Below is a small trained network, with its code and all its weights. Each question gives an input and a class and asks what happens when units are switched off, that is, made to give their printed mean instead of their output.

import numpy as np


def w(rows, s, z=0):
    codes = np.array(rows[::2]) - 128.0
    scale = np.full(codes.shape[1], s)
    scale[-1] = z or s
    return codes * scale


def norm(h):
    return h / np.sqrt((h * h).mean(-1, keepdims=True) + 1e-5)


def f(y):
    return y / 2 * (1 + np.tanh(0.7978845608 * (y + 0.044715 * y**3)))


def log_softmax(a):
    a = a - a.max(-1, keepdims=True)
    return a - np.log(np.exp(a).sum(-1, keepdims=True))


def net(x, mask):
    res = np.array(x, float).reshape(1, 8) / 4 @ E
    u = 0
    for l in range(2):
        y = f(norm(res) @ A[l][:, :-1].T + A[l][:, -1])
        res = res + np.where(mask[u : u + 6], y, B[l][:, -1]) @ B[l][:, :-1]
        u += 6
    return log_softmax(norm(res)[-1] @ U[:, :-1].T + U[:, -1])


A, B = {}, {}
E = w([
[128,128,128,127],'x0',
[131,128,129,126],'x1',
[85,214,32,100],'x2',
[86,108,184,5],'x3',
[131,129,129,125],'x4',
[169,14,48,97],'x5',
[127,127,130,131],'x6',
[129,129,128,127],'x7',
],0.012)
A[0] = w([
[179,238,162,251,149],'0.n1',
[182,119,47,222,139],'0.n2',
[58,225,236,111,124],'0.n3',
[58,199,22,111,163],'0.n4',
[113,134,159,233,57],'0.n5',
[47,170,121,89,1],'0.n6',
],0.013,0.0097)
B[0] = w([
[4,37,118,149,254],'0.n1',
[211,151,143,148,220],'0.n2',
[218,171,160,135,240],'0.n3',
[128,197,65,140,235],'0.n4',
[93,70,162,129,154],'0.n5',
[108,193,139,63,134],'0.n6',
],0.014,0.0086)
A[1] = w([
[49,171,14,43,50],'1.n1',
[177,132,93,190,108],'1.n2',
[179,150,72,55,56],'1.n3',
[224,243,97,139,39],'1.n4',
[75,81,23,231,20],'1.n5',
[250,158,159,117,2],'1.n6',
],0.013,0.0072)
B[1] = w([
[106,27,251,221,218],'1.n1',
[161,136,113,174,184],'1.n2',
[40,101,78,147,163],'1.n3',
[121,110,84,10,253],'1.n4',
[154,210,161,78,219],'1.n5',
[107,136,190,221,176],'1.n6',
],0.016,0.0048)
U = w([
[43,52,144,155,245],'0',
[51,229,121,185,72],'1',
[183,163,243,101,133],'2',
[64,230,145,5,89],'3',
[231,65,134,199,69],'4',
[188,173,25,126,125],'5',
[169,24,144,11,94],'6',
],0.029,0.011)

Each question gives the input, the list of numbers given to net, and the class t.
The units are the neurons (one row each of A and B). Each row of codes is followed by its name. A weight is (code - 128) times the scale printed after its matrix; where a second scale follows, it is the last column's (A, B and U).
mask holds one flag per neuron, layer by layer. A switched-off neuron (its flag False) gives its mean, the last column of its row in B, instead of its output. The means were averaged over made-up inputs and are rounded, as every weight is.
A unit's drop is (log p(t) with every unit on - log p(t) with that unit switched off) / (log p(t) with every unit on - log p(t) with every unit switched off).
The circuit of an input: a set's keep is (log p(t) with only the set's units on - log p(t) with every unit switched off) / (log p(t) with every unit on - log p(t) with every unit switched off). Starting from all 12 units, units are removed one at a time, each time the one whose removal leaves the highest keep (on an exact tie, the one counted first), for as long as the keep stays at least 0.8.
circuit, biggest first: the units of the circuit, biggest drop first
k most important neurons: the k neurons with the biggest drops, biggest first
drop of u: that unit's drop, to one decimal
input [7,-3,0,0,-5,-6,-5,-3], class 0: circuit, biggest first -> [0.n1]
input [-8,2,4,1,-1,5,-7,-5], class 0: 3 most important neurons -> [1.n1; 0.n3; 1.n3]
input [1,8,2,5,-3,1,4,-7], class 0: 2 most important neurons -> [1.n1; 0.n2]
input [8,7,1,-6,8,7,2,3], class 5: 2 most important neurons -> [1.n1; 1.n4]
input [-8,7,4,1,-5,1,-3,0], class 0: 3 most important neurons -> [1.n1; 0.n3; 0.n2]
input [-4,-1,-7,0,8,-1,1,-3], class 0: 3 most important neurons -> [0.n3; 0.n2; 1.n4]
input [3,5,8,7,-6,1,1,1], class 0: 2 most important neurons -> [1.n1; 0.n2]
input [5,-7,8,4,0,7,4,1], class 0: drop of 1.n1 -> 1.2
input [-6,-7,-8,-7,4,-5,1,6], class 0: drop of 0.n1 -> 0.5
input [4,-4,1,-1,-1,3,-7,-4], class 5: drop of 1.n4 -> 0.1
